Here is a tiny trained network, its code and every weight. The questions are about switching its units off for an input and a class, where a switched-off unit gives its printed mean instead of its output.

import numpy as np


def w(rows, s, z=0):
    codes = np.array(rows[::2]) - 128.0
    scale = np.full(codes.shape[1], s)
    scale[-1] = z or s
    return codes * scale


def f(y):
    return np.maximum(y, 0)


def log_softmax(a):
    a = a - a.max(-1, keepdims=True)
    return a - np.log(np.exp(a).sum(-1, keepdims=True))


def net(x, mask):
    res = np.array(x, float).reshape(1, 5) / 4 @ E
    y = f(res @ A[0][:, :-1].T + A[0][:, -1])
    res = res + np.where(mask, y, B[0][:, -1]) @ B[0][:, :-1]
    return log_softmax(res[-1] @ U[:, :-1].T + U[:, -1])


A, B = {}, {}
E = w([
[132,127,127],'x0',
[70,97,254],'x1',
[131,127,130],'x2',
[254,234,178],'x3',
[127,131,124],'x4',
],0.008)
A[0] = w([
[200,210,174,155],'neuron 1',
[88,82,198,142],'neuron 2',
[82,72,130,89],'neuron 3',
[115,172,130,255],'neuron 4',
[92,70,127,89],'neuron 5',
[131,141,80,206],'neuron 6',
[135,98,199,88],'neuron 7',
[66,157,199,101],'neuron 8',
[159,129,6,64],'neuron 9',
[84,128,245,101],'neuron 10',
[64,122,87,100],'neuron 11',
[119,54,71,170],'neuron 12',
[41,126,110,110],'neuron 13',
],0.011,0.0079)
B[0] = w([
[115,163,171,254],'neuron 1',
[131,93,129,228],'neuron 2',
[152,160,132,184],'neuron 3',
[58,53,206,253],'neuron 4',
[197,165,152,177],'neuron 5',
[126,43,144,206],'neuron 6',
[194,130,37,169],'neuron 7',
[182,114,36,191],'neuron 8',
[205,92,57,189],'neuron 9',
[200,91,55,226],'neuron 10',
[117,254,143,175],'neuron 11',
[82,168,169,214],'neuron 12',
[146,199,185,193],'neuron 13',
],0.0091,0.008)
U = w([
[251,76,9,67],'0',
[132,69,167,246],'1',
[139,67,165,204],'2',
[183,255,174,1],'3',
],0.0091,0.0043)

Each question gives the input, the list of numbers given to net, and the class t.
The units are the neurons (one row each of A and B). Each row of codes is followed by its name. A weight is (code - 128) times the scale printed after its matrix; where a second scale follows, it is the last column's (A, B and U).
mask holds one flag per neuron, in row order. A switched-off neuron (its flag False) gives its mean, the last column of its row in B, instead of its output. The means were averaged over made-up inputs and are rounded, as every weight is.
A unit's drop is (log p(t) with every unit on - log p(t) with that unit switched off) / (log p(t) with every unit on - log p(t) with every unit switched off).
The circuit of an input: a set's keep is (log p(t) with only the set's units on - log p(t) with every unit switched off) / (log p(t) with every unit on - log p(t) with every unit switched off). Starting from the 12 units with the biggest drops (on a tie, the unit counted first), units are removed one at a time, each time the one whose removal leaves the highest keep (on an exact tie, the one counted first), for as long as the keep stays at least 0.8.
units of the circuit, in order: the units of the circuit, biggest drop first
most important unit: the unit with the biggest drop
top k neurons: the k neurons with the biggest drops, biggest first
drop of u: that unit's drop, to one decimal
input [-7,6,1,-8,2], class 3: units of the circuit, in order	[neuron 13; neuron 11; neuron 5]
input [-5,7,6,6,-5], class 0: units of the circuit, in order	[neuron 10; neuron 7]
input [8,8,1,-8,-4], class 0: top 3 neurons	[neuron 10; neuron 8; neuron 7]
input [5,-6,-6,5,8], class 2: top 4 neurons	[neuron 10; neuron 1; neuron 8; neuron 4]
input [5,-4,4,-7,-3], class 3: most important unit	neuron 11
input [-5,-6,-7,4,-8], class 2: units of the circuit, in order	[neuron 10; neuron 4; neuron 6]
input [-3,-5,-7,5,1], class 1: units of the circuit, in order	[neuron 10; neuron 4; neuron 6; neuron 11]
input [3,-7,8,6,1], class 1: units of the circuit, in order	[neuron 10; neuron 4; neuron 6]
input [-7,-7,-2,-8,-6], class 3: top 2 neurons	[neuron 11; neuron 12]
input [-3,8,-1,-5,-6], class 0: top 2 neurons	[neuron 10; neuron 8]
input [1,4,3,3,-3], class 0: top 3 neurons	[neuron 10; neuron 12; neuron 7]
input [4,6,-6,-7,-2], class 3: top 2 neurons	[neuron 13; neuron 11]
input [8,-2,0,-6,-2], class 3: units of the circuit, in order	[neuron 11; neuron 13; neuron 12]
input [8,-1,-8,8,2], class 1: units of the circuit, in order	[neuron 4; neuron 11]
input [4,6,-6,2,5], class 0: top 3 neurons	[neuron 10; neuron 8; neuron 7]
input [3,-5,4,-7,-3], class 3: top 3 neurons	[neuron 11; neuron 12; neuron 13]
input [7,6,-5,-5,-3], class 0: top 2 neurons	[neuron 10; neuron 8]
input [-3,6,-6,-3,-3], class 0: top 2 neurons	[neuron 10; neuron 8]
input [-6,8,-6,7,7], class 0: drop of neuron 8	0.2
input [-2,-5,7,6,5], class 1: drop of neuron 11	0.1
input [-3,-2,-8,7,8], class 1: drop of neuron 13	0.3
